Below is a small trained network, with its code and all its weights. Each question gives an input and a target symbol and asks what happens when units are switched off, that is, made to give their printed mean instead of their output.

import numpy as np


def w(rows, s, z=0):
    codes = np.array(rows[::2]) - 128.0
    scale = np.full(codes.shape[1], s)
    scale[-1] = z or s
    return codes * scale


def f(y):
    return np.maximum(y, 0)


def softmax(a):
    e = np.exp(a - a.max(-1, keepdims=True))
    return e / e.sum(-1, keepdims=True)


def log_softmax(a):
    a = a - a.max(-1, keepdims=True)
    return a - np.log(np.exp(a).sum(-1, keepdims=True))


def net(x, mask):
    ids = ['αβγδεζηθλμξπσφψω'.index(c) for c in x.split()]
    T = len(ids)
    res = E[ids] + P[:T]
    u = 0
    for l in range(2):
        r = res
        for j in range(3):
            rows = slice(2 * j, 2 * j + 2)
            q, k, v = (r @ M[l][rows].T for M in (Q, K, V))
            z = softmax(np.where(np.tri(T) > 0, q @ k.T / 2**0.5, -1e9)) @ v
            o = O[l][rows]
            res = res + np.where(mask[u + j], z, o[:, -1]) @ o[:, :-1]
        u += 3
        y = f(res @ A[l][:, :-1].T + A[l][:, -1])
        res = res + np.where(mask[u : u + 8], y, B[l][:, -1]) @ B[l][:, :-1]
        u += 8
    return log_softmax(res[-1] @ U[:, :-1].T + U[:, -1])


Q, K, V, O, A, B = {}, {}, {}, {}, {}, {}
E = w([
[91,142,144,124,137,137,159],'α',
[98,139,152,133,143,138,160],'β',
[108,149,140,155,134,153,173],'γ',
[99,126,153,128,142,142,168],'δ',
[100,142,144,108,141,152,162],'ε',
[98,142,142,129,136,143,163],'ζ',
[94,110,180,110,132,139,181],'η',
[95,114,163,133,141,135,165],'θ',
[102,115,165,121,141,140,176],'λ',
[104,166,65,81,55,163,150],'μ',
[155,70,190,140,68,201,106],'ξ',
[93,101,88,104,152,47,255],'π',
[180,200,135,186,123,165,80],'σ',
[197,63,199,221,147,125,118],'φ',
[153,131,138,163,232,47,171],'ψ',
[130,233,68,165,142,82,93],'ω',
],0.0081)
P = w([
[23,106,130,222,164,194,193],'0',
[58,111,135,164,166,203,183],'1',
[78,127,125,134,161,199,175],'2',
[107,127,136,125,142,179,179],'3',
[128,142,143,120,130,150,186],'4',
[148,158,144,125,115,133,168],'5',
[158,166,169,121,100,100,164],'6',
[182,177,155,137,81,85,149],'7',
[197,190,182,119,75,50,144],'8',
[213,220,188,124,54,33,132],'9',
[224,189,185,172,31,2,112],'10',
],0.005)
Q[0] = w([
[170,172,219,249,131,168,177],'L0H1',
[87,132,138,107,116,135,154],'L0H1',
[124,127,130,109,107,137,137],'L0H2',
[150,107,124,109,128,122,118],'L0H2',
[167,38,111,137,172,114,52],'L0H3',
[84,205,194,79,67,145,215],'L0H3',
],0.0017)
K[0] = w([
[190,213,77,107,100,31,104],'L0H1',
[149,103,125,155,144,132,101],'L0H1',
[130,115,121,133,129,121,129],'L0H2',
[137,133,134,127,119,143,118],'L0H2',
[83,133,106,95,153,152,148],'L0H3',
[255,138,173,188,102,42,77],'L0H3',
],0.0023)
V[0] = w([
[138,117,74,188,160,65,92],'L0H1',
[112,136,238,130,50,237,254],'L0H1',
[191,120,172,51,112,97,128],'L0H2',
[216,86,123,27,159,16,86],'L0H2',
[156,151,177,19,69,120,185],'L0H3',
[135,89,99,242,174,137,116],'L0H3',
],0.0037)
O[0] = w([
[129,92,36,67,170,162,113,90],'L0H1',
[124,147,177,254,79,110,217,252],'L0H1',
[158,114,132,98,65,76,84,84],'L0H2',
[166,81,114,41,108,75,53,14],'L0H2',
[133,139,156,135,94,54,130,129],'L0H3',
[133,94,74,132,141,207,165,143],'L0H3',
],0.0047,0.0031)
A[0] = w([
[135,153,142,197,142,80,110,185],'L0N1',
[200,158,191,171,125,70,153,245],'L0N2',
[119,199,95,147,98,69,135,223],'L0N3',
[166,159,118,98,98,102,162,221],'L0N4',
[98,112,153,103,204,53,227,226],'L0N5',
[115,148,99,134,117,135,126,146],'L0N6',
[92,137,147,113,160,184,217,250],'L0N7',
[78,138,124,85,168,113,254,254],'L0N8',
],0.0064,0.0037)
B[0] = w([
[157,195,199,179,173,109,193,181],'L0N1',
[182,167,189,218,131,80,156,237],'L0N2',
[127,192,96,138,103,99,202,198],'L0N3',
[147,157,99,174,69,85,140,186],'L0N4',
[88,77,115,238,145,47,160,219],'L0N5',
[122,151,103,116,108,143,139,140],'L0N6',
[63,83,82,253,120,162,92,254],'L0N7',
[65,96,72,235,110,97,130,253],'L0N8',
],0.0053,0.0073)
Q[1] = w([
[96,110,165,250,87,25,254],'L1H1',
[150,89,147,110,182,120,121],'L1H1',
[148,155,111,41,162,146,102],'L1H2',
[85,178,34,201,90,15,208],'L1H2',
[116,172,174,234,47,196,169],'L1H3',
[108,126,110,213,78,123,179],'L1H3',
],0.0073)
K[1] = w([
[230,131,141,71,34,63,161],'L1H1',
[49,169,97,91,116,192,82],'L1H1',
[64,61,108,168,140,228,105],'L1H2',
[190,144,239,20,71,86,112],'L1H2',
[198,169,138,147,108,2,175],'L1H3',
[234,197,178,116,105,38,128],'L1H3',
],0.0063)
V[1] = w([
[134,20,217,180,230,52,170],'L1H1',
[67,100,68,100,62,105,133],'L1H1',
[35,229,15,122,141,42,161],'L1H2',
[124,37,163,117,105,158,119],'L1H2',
[231,239,177,136,180,167,93],'L1H3',
[157,129,92,150,244,2,182],'L1H3',
],0.0059)
O[1] = w([
[217,111,120,94,146,184,193,222],'L1H1',
[116,157,160,115,178,43,123,115],'L1H1',
[128,167,127,133,254,111,98,203],'L1H2',
[133,119,154,122,72,105,151,79],'L1H2',
[71,107,93,165,111,207,79,84],'L1H3',
[148,74,80,74,181,105,99,255],'L1H3',
],0.0095,0.0085)
A[1] = w([
[144,141,165,130,127,113,153,174],'L1N1',
[107,153,145,170,19,177,178,249],'L1N2',
[89,145,179,172,97,114,114,251],'L1N3',
[108,102,121,173,137,110,112,162],'L1N4',
[115,70,42,146,144,166,110,221],'L1N5',
[212,30,136,115,71,254,150,250],'L1N6',
[110,103,75,135,132,141,106,170],'L1N7',
[89,154,162,171,88,113,120,245],'L1N8',
],0.007,0.0017)
B[1] = w([
[142,150,149,134,150,123,136,197],'L1N1',
[149,102,118,146,55,76,192,233],'L1N2',
[139,108,140,174,105,79,79,189],'L1N3',
[97,144,129,150,124,160,65,254],'L1N4',
[126,87,72,112,128,181,89,246],'L1N5',
[2,198,29,90,165,48,143,231],'L1N6',
[138,110,109,126,139,166,106,167],'L1N7',
[171,92,156,214,69,75,66,192],'L1N8',
],0.0062,0.0047)
U = w([
[137,153,128,119,122,105,119,98],'α',
[124,149,151,126,134,145,140,11],'β',
[116,133,103,191,151,133,164,252],'γ',
[123,134,167,116,143,138,149,45],'δ',
[171,149,118,141,114,101,121,231],'ε',
[126,162,147,117,131,124,133,56],'ζ',
[170,175,197,133,141,175,208,127],'η',
[157,159,190,134,143,171,175,135],'θ',
[161,148,182,125,137,158,168,67],'λ',
[55,183,212,164,142,6,24,133],'μ',
[162,84,176,148,3,82,160,112],'ξ',
[181,180,155,31,151,42,188,125],'π',
[107,49,97,201,59,204,27,72],'σ',
[70,127,28,79,79,169,190,46],'φ',
[157,4,60,35,173,143,66,220],'ψ',
[39,123,92,118,194,188,20,103],'ω',
],0.0044,0.0025)

Each question gives the input, a string of symbols that net reads in full, and the target symbol t.
The units are the heads (2 rows each of Q, K, V and O) and the neurons (one row each of A and B). Each row of codes is followed by its name. A weight is (code - 128) times the scale printed after its matrix; where a second scale follows, it is the last column's (O, A, B and U).
mask holds one flag per unit, layer by layer, with each layer's heads first. A switched-off unit (its flag False) gives its mean, the last column of its rows in O or B, instead of its output. The means were averaged over made-up inputs and are rounded, as every weight is.
A unit's drop is (log p(t) with every unit on - log p(t) with that unit switched off) / (log p(t) with every unit on - log p(t) with every unit switched off).
k most important neurons: the k neurons with the biggest drops, biggest first
k most important neurons of layer l: the k neurons of layer l with the biggest drops, biggest first
which heads matter: for each layer, one digit per head in row order, 1 if its drop is at least 0.15 and else 0, layers parted by /
drop of u: that unit's drop, to one decimal
input ε ψ η β σ ε, target σ: which heads matter -> 000 / 101
input ξ μ μ ψ σ μ μ ξ δ, target ξ: 3 most important neurons of layer 0 -> (L0N8, L0N5, L0N7)
input η π ξ λ ξ μ, target ξ: which heads matter -> 000 / 011
input σ λ μ μ ξ θ, target ξ: most important neuron -> (L0N8)
input μ η μ ψ φ ε, target φ: 3 most important neurons -> (L1N6, L0N8, L0N7)
input η ε φ η μ γ η ξ η, target ξ: 3 most important neurons -> (L0N8, L0N5, L1N2)
input μ η μ μ, target μ: which heads matter -> 000 / 101
input ξ θ θ ξ μ γ μ η δ μ λ, target μ: which heads matter -> 000 / 100
input α π γ α α η μ π φ λ, target φ: which heads matter -> 000 / 111
input η ξ η μ ε α π π γ ψ μ, target ψ: which heads matter -> 000 / 001
input λ γ δ φ, target φ: which heads matter -> 000 / 110
input ξ ψ ξ φ φ μ σ δ φ π, target φ: 4 most important neurons of layer 0 -> (L0N8, L0N7, L0N2, L0N1)
input μ ω η, target ω: which heads matter -> 000 / 010
input λ δ γ η ζ α β η θ σ θ, target σ: 2 most important neurons -> (L0N5, L0N8)
input η φ η, target φ: 3 most important neurons -> (L1N6, L0N8, L0N7)
input α π δ α β ζ θ μ γ, target μ: most important neuron -> (L0N5)
input η ξ α θ ξ μ α ξ η φ γ, target φ: 3 most important neurons -> (L1N6, L0N2, L0N8)
input φ ψ σ δ μ μ μ, target μ: which heads matter -> 001 / 101
input β π δ ξ μ δ η μ ε ψ ξ, target ψ: 2 most important neurons of layer 0 -> (L0N2, L0N1)
input ξ π λ ζ ω θ θ μ α μ β, target μ: which heads matter -> 000 / 100
input η σ ε μ ε γ λ ξ α, target ξ: 2 most important neurons -> (L0N8, L0N5)
input ε μ γ, target μ: which heads matter -> 000 / 101
input ζ λ θ δ φ β, target φ: 2 most important neurons -> (L1N6, L0N8)
input μ γ η λ π, target π: most important neuron -> (L0N5)
input ω ε ω μ ξ ξ ζ, target ξ: drop of L0N8 -> 0.3
